Look-ups in named tables: a row name and a column name give one cell, copied from the table.

val =
|  | nupazed | zetadam | zafuru | runapu | poz | temat |
|---|---|---|---|---|---|---|
| vinimog | 23.38 | 49.75 | 72.12 | 74.62 | 58.26 | 28.87 |
| vutofot | 59.62 | 71.06 | 75.81 | 51.16 | 27.55 | 22.67 |
| lalo | 68.80 | 74.61 | 34.29 | 36.26 | 27.33 | 70.85 |
| revo | 27.53 | 24.88 | 63.28 | 70.34 | 74.57 | 43.51 |
| nis | 25.29 | 69.19 | 70.90 | 77.61 | 39.65 | 21.28 |
| mupeka | 27.26 | 28.79 | 72.60 | 70.81 | 73.87 | 35.62 |
| bopura | 23.38 | 50.89 | 75.10 | 76.97 | 58.19 | 30.03 |
| sas | 44.84 | 74.36 | 75.12 | 64.14 | 27.70 | 21.28 |
| givi | 69.62 | 68.56 | 75.32 | 36.26 | 27.33 | 30.25 |
| fulesep | 53.88 | 27.63 | 24.28 | 54.02 | 72.26 | 74.78 |
| dilabi | 35.56 | 28.23 | 28.87 | 74.02 | 68.81 | 77.24 |
| luvufo | 43.98 | 24.88 | 24.28 | 66.31 | 70.67 | 76.85 |

zetadam of sas = 74.36
runapu of sas = 64.14
temat of dilabi = 77.24
temat of fulesep = 74.78
runapu of nis = 77.61
temat of nis = 21.28
zetadam of bopura = 50.89
nupazed of bopura = 23.38
nupazed of dilabi = 35.56
temat of vutofot = 22.67
temat of givi = 30.25
poz of bopura = 58.19
temat of mupeka = 35.62
zafuru of mupeka = 72.60

lat:
	bef	tav	nesaza	gozepip	sas
kobogub	166	168	112	142	135
pibapi	142	139	46	160	183
mez	144	147	65	153	177
soremor	148	149	148	149	150
fireg	142	144	66	154	175
mepazit	169	156	169	151	53
givateg	137	147	37	156	186
dar	149	150	149	150	147
guluzen	170	145	148	144	151
reb	154	151	53	147	163
fevepak	192	129	10	132	220
pim	150	141	26	152	168
degukon	149	149	149	149	149
mozuk	232	124	169	157	175

tav of soremor: 149
tav of degukon: 149
sas of reb: 163
bef of mez: 144
nesaza of guluzen: 148
nesaza of kobogub: 112
sas of guluzen: 151
gozepip of reb: 147
gozepip of mozuk: 157
gozepip of givateg: 156
tav of pim: 141
gozepip of guluzen: 144
tav of givateg: 147
tav of kobogub: 168
nesaza of fevepak: 10
nesaza of dar: 149
bef of fireg: 142

Table duf
|  | vatina | lor | ponege |
|---|---|---|---|
| fud | 51 | 46 | 67 |
| mef | 36 | 11 | 41 |
| rog | 44 | 18 | 34 |
| sul | 53 | 35 | 45 |
| siber | 43 | 29 | 46 |
| som | 43 | 47 | 62 |
| rofun | 33 | 21 | 50 |
| sopinuv | 47 | 26 | 30 |
| bifam | 65 | 82 | 68 |
| pof | 55 | 33 | 51 |
| kibigob | 46 | 9 | 34 |
| duz | 61 | 63 | 64 |
| ruvos | 40 | 21 | 44 |
| bolun | 62 | 66 | 71 |

sopinuv, ponege -> 30
sul, lor -> 35
pof, vatina -> 55
mef, lor -> 11
bifam, ponege -> 68
kibigob, ponege -> 34
siber, vatina -> 43
mef, ponege -> 41
som, vatina -> 43
bolun, ponege -> 71
rog, ponege -> 34
siber, lor -> 29
fud, ponege -> 67
rog, vatina -> 44
som, ponege -> 62

femokez =
,tovimi,kabefo,fufa,vot,zizon,diri,lekener,zosepe,gaditi
fip,31,9,50,-28,42,43,22,6,42
viru,14,48,14,-1,27,29,17,-24,-39
miza,15,20,30,-9,10,-6,-12,51,55
dotinos,-8,43,-3,-8,5,3,10,42,21
zirusum,8,40,1,10,18,22,27,-25,-52
sivuz,-7,19,-14,18,-3,5,25,10,-26
sumifon,14,35,10,8,23,30,29,-33,-59
dazoviz,-19,96,-18,-24,24,24,43,26,1

sumifon, gaditi => -59
miza, fufa => 30
zirusum, gaditi => -52
fip, tovimi => 31
zirusum, diri => 22
fip, diri => 43
miza, zosepe => 51
sumifon, fufa => 10
zirusum, tovimi => 8
miza, lekener => -12
dazoviz, gaditi => 1
dotinos, lekener => 10
fip, zosepe => 6
Row with the largest gaditi: miza

